Below is a small trained network, with its code and all its weights. Each question gives an input and a target symbol and asks what happens when units are switched off, that is, made to give their printed mean instead of their output.

import numpy as np


def w(rows, s, z=0):
    codes = np.array(rows[::2]) - 128.0
    scale = np.full(codes.shape[1], s)
    scale[-1] = z or s
    return codes * scale


def f(y):
    return np.maximum(y, 0)


def softmax(a):
    e = np.exp(a - a.max(-1, keepdims=True))
    return e / e.sum(-1, keepdims=True)


def log_softmax(a):
    a = a - a.max(-1, keepdims=True)
    return a - np.log(np.exp(a).sum(-1, keepdims=True))


def net(x, mask):
    ids = ['ΔΠβγηλσψ'.index(c) for c in x.split()]
    T = len(ids)
    res = E[ids] + P[:T]
    u = 0
    for l in range(3):
        q, k, v = (res @ M[l].T for M in (Q, K, V))
        z = softmax(np.where(np.tri(T) > 0, q @ k.T / 2**0.5, -1e9)) @ v
        res = res + np.where(mask[u], z, O[l][:, -1]) @ O[l][:, :-1]
        u += 1
        y = f(res @ A[l][:, :-1].T + A[l][:, -1])
        res = res + np.where(mask[u : u + 4], y, B[l][:, -1]) @ B[l][:, :-1]
        u += 4
    return log_softmax(res[-1] @ U[:, :-1].T + U[:, -1])


Q, K, V, O, A, B = {}, {}, {}, {}, {}, {}
E = w([
[77,122,72,108,112,130,201,111,145,204,135,84],'Δ',
[91,158,124,140,87,90,91,98,165,120,187,110],'Π',
[169,156,168,138,205,165,150,182,116,88,172,124],'β',
[250,167,116,165,119,113,116,142,197,202,125,119],'γ',
[159,181,171,129,62,189,207,183,190,147,60,231],'η',
[76,125,211,99,138,132,78,180,155,194,102,131],'λ',
[126,49,89,129,84,69,153,127,167,87,82,161],'σ',
[48,147,126,157,87,103,92,136,118,99,133,118],'ψ',
],0.021)
P = w([
[103,179,254,35,120,76,224,95,216,179,140,58],'0',
[121,84,113,166,117,117,145,109,102,102,138,185],'1',
[104,133,119,171,115,139,123,63,102,127,141,182],'2',
[100,156,144,169,110,155,104,1,114,157,165,184],'3',
[114,163,72,195,103,149,117,107,119,171,113,184],'4',
[94,208,77,202,114,156,108,102,136,165,99,171],'5',
[104,194,65,216,91,145,92,110,141,202,91,164],'6',
],0.0072)
Q[0] = w([
[105,120,97,203,100,47,98,103,140,38,139,180],'0.h0',
[64,137,159,123,48,2,99,126,173,178,111,166],'0.h0',
],0.0059)
K[0] = w([
[37,160,143,4,79,60,131,123,188,58,104,2],'0.h0',
[135,168,187,145,92,100,154,137,218,160,74,113],'0.h0',
],0.0071)
V[0] = w([
[212,126,155,193,217,206,161,112,211,171,94,204],'0.h0',
[172,149,44,100,102,171,252,51,110,108,206,161],'0.h0',
],0.004)
O[0] = w([
[126,178,67,95,184,141,72,211,174,143,56,140,254],'0.h0',
[128,165,95,159,177,90,122,220,135,106,5,89,142],'0.h0',
],0.013,0.0045)
A[0] = w([
[98,139,56,170,154,111,57,93,66,105,129,85,84],'0.n0',
[123,123,136,196,81,134,184,118,77,137,188,98,43],'0.n1',
[156,115,148,33,136,79,138,169,134,97,105,94,254],'0.n2',
[210,163,95,116,140,62,131,102,123,111,159,2,105],'0.n3',
],0.0068,0.0022)
B[0] = w([
[179,75,112,97,174,37,204,77,201,67,145,194,187],'0.n0',
[191,107,73,117,113,221,233,96,97,82,106,21,230],'0.n1',
[76,135,139,208,128,126,177,50,133,201,254,168,252],'0.n2',
[213,127,105,180,115,84,87,75,170,148,163,92,192],'0.n3',
],0.0076,0.0032)
Q[1] = w([
[104,161,40,165,109,98,154,92,183,81,98,81],'1.h0',
[85,148,136,87,216,134,115,156,125,254,123,81],'1.h0',
],0.0064)
K[1] = w([
[125,204,152,147,60,109,195,102,139,186,84,85],'1.h0',
[247,211,101,134,191,254,93,158,54,99,69,132],'1.h0',
],0.0054)
V[1] = w([
[147,204,133,183,180,201,180,121,126,106,119,35],'1.h0',
[124,139,154,127,76,253,126,133,110,158,70,171],'1.h0',
],0.0055)
O[1] = w([
[156,86,171,98,215,141,117,64,88,104,53,99,254],'1.h0',
[147,92,109,129,155,124,101,182,97,9,150,197,209],'1.h0',
],0.015,0.0037)
A[1] = w([
[76,53,88,216,179,98,125,188,113,110,132,118,253],'1.n0',
[147,154,165,84,140,253,202,161,86,137,104,162,159],'1.n1',
[113,118,53,100,99,188,173,72,56,149,77,67,120],'1.n2',
[205,152,159,215,149,20,98,137,129,110,73,68,235],'1.n3',
],0.0048,0.0028)
B[1] = w([
[73,213,116,153,125,107,70,25,101,101,166,255,238],'1.n0',
[81,167,96,90,180,119,237,161,131,189,167,114,226],'1.n1',
[217,139,148,110,53,80,122,65,200,144,51,192,218],'1.n2',
[130,143,65,144,57,213,246,9,96,208,185,187,255],'1.n3',
],0.0073,0.0061)
Q[2] = w([
[97,145,176,208,124,85,140,3,133,123,198,176],'2.h0',
[159,97,128,191,105,118,184,142,89,73,220,63],'2.h0',
],0.0058)
K[2] = w([
[130,96,229,90,174,66,254,124,208,217,215,140],'2.h0',
[62,90,179,105,79,5,119,97,113,155,127,138],'2.h0',
],0.0053)
V[2] = w([
[117,133,161,69,14,57,182,170,145,125,66,144],'2.h0',
[254,203,156,120,80,56,58,113,179,208,143,168],'2.h0',
],0.0047)
O[2] = w([
[121,60,186,241,169,69,156,94,132,202,180,160,159],'2.h0',
[120,76,140,171,162,168,113,254,160,152,92,149,254],'2.h0',
],0.0099,0.0083)
A[2] = w([
[11,95,213,105,248,139,90,179,118,229,82,132,121],'2.n0',
[122,55,235,143,35,137,125,111,204,144,182,75,94],'2.n1',
[133,142,154,133,177,194,50,141,78,197,87,104,2],'2.n2',
[236,250,130,116,167,255,136,149,117,88,197,124,247],'2.n3',
],0.0047,0.00075)
B[2] = w([
[205,73,59,17,91,125,151,71,171,117,212,107,254],'2.n0',
[125,139,129,221,79,151,11,167,83,88,53,129,233],'2.n1',
[194,168,158,106,26,1,59,175,106,171,21,111,186],'2.n2',
[89,108,187,168,138,112,210,147,131,146,119,176,238],'2.n3',
],0.0086,0.0085)
U = w([
[140,101,112,108,204,175,179,87,123,183,173,142,224],'Δ',
[105,156,186,141,159,202,88,187,52,114,1,138,5],'Π',
[59,176,102,72,97,138,116,98,105,127,103,115,162],'β',
[98,90,83,101,180,160,79,157,159,100,89,77,184],'γ',
[116,126,84,114,208,97,57,100,106,119,127,136,129],'η',
[125,98,126,101,121,209,106,128,86,118,174,137,122],'λ',
[76,151,146,142,144,26,109,166,109,130,103,91,129],'σ',
[184,126,148,114,120,89,137,121,100,66,119,111,48],'ψ',
],0.006,0.0019)

Each question gives the input, a string of symbols that net reads in full, and the target symbol t.
The units are the heads (2 rows each of Q, K, V and O) and the neurons (one row each of A and B). Each row of codes is followed by its name. A weight is (code - 128) times the scale printed after its matrix; where a second scale follows, it is the last column's (O, A, B and U).
mask holds one flag per unit, layer by layer, with each layer's heads first. A switched-off unit (its flag False) gives its mean, the last column of its rows in O or B, instead of its output. The means were averaged over made-up inputs and are rounded, as every weight is.
A unit's drop is (log p(t) with every unit on - log p(t) with that unit switched off) / (log p(t) with every unit on - log p(t) with every unit switched off).
The circuit of an input: a set's keep is (log p(t) with only the set's units on - log p(t) with every unit switched off) / (log p(t) with every unit on - log p(t) with every unit switched off). Starting from the 12 units with the biggest drops (on a tie, the unit counted first), units are removed one at a time, each time the one whose removal leaves the highest keep (on an exact tie, the one counted first), for as long as the keep stays at least 0.8.
circuit, biggest first: the units of the circuit, biggest drop first
most important unit: the unit with the biggest drop
top k neurons: the k neurons with the biggest drops, biggest first
top k neurons in layer l: the k neurons of layer l with the biggest drops, biggest first
input γ Δ σ Δ σ Π, target γ: most important unit => 2.h0
input ψ λ γ λ Δ σ, target ψ: circuit, biggest first => [0.h0 0.n1 1.n2 1.n3]
input σ σ σ η σ σ Π, target σ: circuit, biggest first => [1.h0 2.h0 0.h0 2.n1]
input σ γ β σ λ, target β: top 2 neurons => [2.n0 2.n2]
input σ σ Π γ σ, target σ: circuit, biggest first => [1.h0 0.h0 2.h0 2.n1]
input Δ γ γ σ Δ σ, target Δ: circuit, biggest first => [0.h0 1.h0 1.n3 2.n1]
input γ η η ψ, target γ: top 2 neurons => [2.n0 0.n3]
input Δ γ η, target Δ: circuit, biggest first => [1.n1 2.n1]
input σ σ σ Π, target σ: circuit, biggest first => [1.h0 2.h0 2.n1]
input β η γ Δ η σ, target β: top 2 neurons in layer 1 => [1.n0 1.n2]
input β σ β ψ, target β: circuit, biggest first => [2.h0 1.h0]
input σ Δ β γ β, target Π: top 2 neurons => [2.n2 2.n3]
input Δ Π γ λ ψ, target Δ: top 2 neurons => [0.n0 1.n3]
input Π γ Π, target Π: top 2 neurons in layer 0 => [0.n1 0.n3]
input η β Δ Δ σ σ Π, target η: top 2 neurons => [1.n1 1.n0]
input ψ γ η γ λ, target γ: top 2 neurons => [2.n0 1.n3]
input η σ Π, target η: most important unit => 1.h0
input Δ λ λ σ Π β λ, target β: circuit, biggest first => [2.h0 1.n2]
input σ λ λ, target λ: circuit, biggest first => [0.h0 1.h0]
input β γ Π σ, target β: circuit, biggest first => [2.h0 1.h0]
input γ σ σ σ β σ, target γ: top 2 neurons => [0.n3 0.n1]
input Δ σ σ η ψ, target Δ: most important unit => 1.h0
input Π Π Δ σ σ η ψ, target Π: top 4 neurons => [0.n1 2.n1 1.n2 2.n0]
input Δ η η Δ Δ Δ Π, target Δ: top 3 neurons => [1.n3 0.n0 1.n2]
input σ σ β λ β β, target Π: top 3 neurons in layer 2 => [2.n0 2.n3 2.n2]
input ψ η λ Π, target ψ: top 3 neurons => [0.n1 2.n1 1.n2]
input Δ σ γ σ, target Δ: top 3 neurons => [1.n3 1.n2 2.n2]
input η γ λ σ Δ σ, target η: most important unit => 1.n0
input λ σ η ψ λ, target η: top 2 neurons => [1.n0 0.n2]
input ψ Π Δ η, target Δ: top 2 neurons in layer 1 => [1.n1 1.n0]
